Here is a tiny trained network, its code and every weight. The questions are about switching its units off for an input and a class, where a switched-off unit gives its printed mean instead of its output.

import numpy as np


def w(rows, s, z=0):
    codes = np.array(rows[::2]) - 128.0
    scale = np.full(codes.shape[1], s)
    scale[-1] = z or s
    return codes * scale


def f(y):
    return np.maximum(y, 0)


def log_softmax(a):
    a = a - a.max(-1, keepdims=True)
    return a - np.log(np.exp(a).sum(-1, keepdims=True))


def net(x, mask):
    res = np.array(x, float).reshape(1, 6) / 4 @ E
    y = f(res @ A[0][:, :-1].T + A[0][:, -1])
    res = res + np.where(mask, y, B[0][:, -1]) @ B[0][:, :-1]
    return log_softmax(res[-1] @ U[:, :-1].T + U[:, -1])


A, B = {}, {}
E = w([
[155,169,254,236,143,123,112,158],'x0',
[250,117,75,162,71,36,39,97],'x1',
[111,69,221,90,134,96,106,88],'x2',
[114,125,112,173,180,26,146,173],'x3',
[103,214,133,128,55,146,188,99],'x4',
[70,114,126,100,87,128,45,209],'x5',
],0.0092)
A[0] = w([
[115,122,67,11,56,127,146,82,220],'N0',
[87,127,91,136,90,176,96,170,199],'N1',
[202,109,177,111,113,138,153,82,214],'N2',
[120,202,102,180,92,95,160,165,132],'N3',
[138,195,39,110,158,120,137,156,149],'N4',
[140,121,245,194,172,70,93,88,252],'N5',
[105,72,162,93,96,153,51,130,152],'N6',
[193,137,102,142,86,150,114,230,205],'N7',
[124,162,142,174,54,139,139,91,170],'N8',
[125,133,76,130,133,112,179,119,153],'N9',
[80,131,212,188,158,200,128,96,163],'N10',
[184,116,146,93,107,44,48,47,198],'N11',
[155,188,254,176,132,154,192,138,208],'N12',
[94,106,62,84,105,169,101,158,158],'N13',
[137,41,85,180,137,62,114,138,200],'N14',
[97,86,121,115,236,63,131,86,190],'N15',
[140,140,104,29,110,106,191,125,197],'N16',
[79,146,56,114,150,136,157,164,214],'N17',
[185,141,111,112,53,152,88,91,149],'N18',
[79,111,231,191,163,167,181,105,165],'N19',
[169,104,73,121,86,83,110,68,150],'N20',
[123,131,51,64,89,127,131,121,183],'N21',
[152,174,84,189,88,122,116,194,191],'N22',
[143,68,247,74,110,126,116,90,232],'N23',
[159,138,123,215,167,193,91,173,188],'N24',
[161,122,113,182,154,141,99,188,177],'N25',
[150,119,80,57,113,169,218,139,188],'N26',
[72,185,165,148,149,229,164,173,245],'N27',
[130,121,52,168,118,148,92,180,195],'N28',
[133,123,126,222,183,100,97,169,197],'N29',
[154,86,135,190,172,158,96,110,180],'N30',
[148,118,88,90,141,169,131,135,154],'N31',
[177,125,51,68,43,101,143,103,184],'N32',
[173,122,148,214,81,60,124,108,156],'N33',
],0.0093,0.0035)
B[0] = w([
[94,70,1,95,55,204,97,77,237],'N0',
[141,124,134,122,159,172,163,39,184],'N1',
[119,159,131,153,92,165,158,160,194],'N2',
[105,110,95,154,110,106,152,121,185],'N3',
[130,59,100,129,145,106,107,78,189],'N4',
[126,120,164,112,71,120,177,198,249],'N5',
[183,154,116,121,126,158,144,142,197],'N6',
[129,120,183,202,141,142,160,69,187],'N7',
[76,148,117,163,110,155,122,98,178],'N8',
[116,94,92,123,146,129,103,140,172],'N9',
[110,174,182,115,199,176,214,177,220],'N10',
[209,140,81,208,62,149,93,188,239],'N11',
[83,167,147,130,131,141,211,164,243],'N12',
[123,91,146,102,147,148,136,97,194],'N13',
[206,105,80,162,124,89,99,131,204],'N14',
[161,120,111,77,119,87,101,174,201],'N15',
[98,107,68,73,114,137,107,149,194],'N16',
[101,61,74,58,218,93,128,92,196],'N17',
[146,177,147,167,127,193,96,93,200],'N18',
[74,212,168,89,151,121,168,173,235],'N19',
[149,123,78,157,120,154,91,115,210],'N20',
[97,122,97,87,139,168,95,107,204],'N21',
[91,94,168,160,144,107,122,30,195],'N22',
[170,186,110,146,148,140,165,212,231],'N23',
[94,142,198,96,132,84,129,83,188],'N24',
[151,102,176,128,144,98,128,95,177],'N25',
[110,109,84,66,122,137,116,123,207],'N26',
[115,159,123,65,193,140,176,120,250],'N27',
[149,134,176,131,178,121,102,37,184],'N28',
[145,98,204,197,155,46,181,156,205],'N29',
[141,115,210,108,108,136,136,169,176],'N30',
[113,141,125,97,130,141,153,101,169],'N31',
[99,148,82,126,130,153,89,105,225],'N32',
[111,92,150,216,73,100,140,153,210],'N33',
],0.0073,0.012)
U = w([
[136,108,224,117,152,150,116,1,43],'0',
[144,138,181,84,119,117,147,232,5],'1',
[102,75,190,185,30,87,143,127,26],'2',
[184,117,150,134,54,154,91,251,164],'3',
[131,97,125,128,218,69,110,85,115],'4',
[154,194,115,173,43,231,30,113,208],'5',
[62,246,168,87,132,189,181,185,149],'6',
[67,60,90,15,78,182,133,113,227],'7',
],0.0083,0.0012)

Each question gives the input, the list of numbers given to net, and the class t.
The units are the neurons (one row each of A and B). Each row of codes is followed by its name. A weight is (code - 128) times the scale printed after its matrix; where a second scale follows, it is the last column's (A, B and U).
mask holds one flag per neuron, in row order. A switched-off neuron (its flag False) gives its mean, the last column of its row in B, instead of its output. The means were averaged over made-up inputs and are rounded, as every weight is.
A unit's drop is (log p(t) with every unit on - log p(t) with that unit switched off) / (log p(t) with every unit on - log p(t) with every unit switched off).
The circuit of an input: a set's keep is (log p(t) with only the set's units on - log p(t) with every unit switched off) / (log p(t) with every unit on - log p(t) with every unit switched off). Starting from the 12 units with the biggest drops (on a tie, the unit counted first), units are removed one at a time, each time the one whose removal leaves the highest keep (on an exact tie, the one counted first), for as long as the keep stays at least 0.8.
circuit, biggest first: the units of the circuit, biggest drop first
most important unit: the unit with the biggest drop
k most important neurons: the k neurons with the biggest drops, biggest first
drop of u: that unit's drop, to one decimal
input [1,7,-1,1,-4,8], class 2: most important neuron -> N29
input [4,-2,4,0,-5,-1], class 1: circuit, biggest first -> N5; N0
input [-4,4,-2,-3,-1,5], class 5: circuit, biggest first -> N18; N27
input [2,-2,5,0,-4,-1], class 1: circuit, biggest first -> N15; N5; N0
input [-2,7,7,-4,-5,1], class 5: circuit, biggest first -> N18; N20
input [-3,-6,2,-2,-8,-7], class 6: circuit, biggest first -> N19; N0
input [0,-7,-8,-6,3,-1], class 7: circuit, biggest first -> N17; N26
input [-8,6,-1,-5,-5,6], class 5: circuit, biggest first -> N11; N18
input [3,1,5,-1,-7,-4], class 3: 2 most important neurons -> N11; N27
input [6,6,7,3,3,3], class 3: 3 most important neurons -> N11; N23; N5
input [7,-1,2,2,-4,3], class 1: 2 most important neurons -> N29; N5
input [4,5,1,-6,-2,0], class 3: 2 most important neurons -> N0; N5
input [-3,-4,4,7,3,-3], class 7: drop of N23 -> 0.2
input [-4,5,-7,-5,-8,-5], class 5: drop of N33 -> 0.0
input [1,-1,3,7,3,5], class 2: drop of N19 -> 0.1
input [-3,3,-4,4,-7,8], class 4: most important unit -> N14
input [0,2,5,-3,-1,5], class 3: drop of N30 -> -0.1
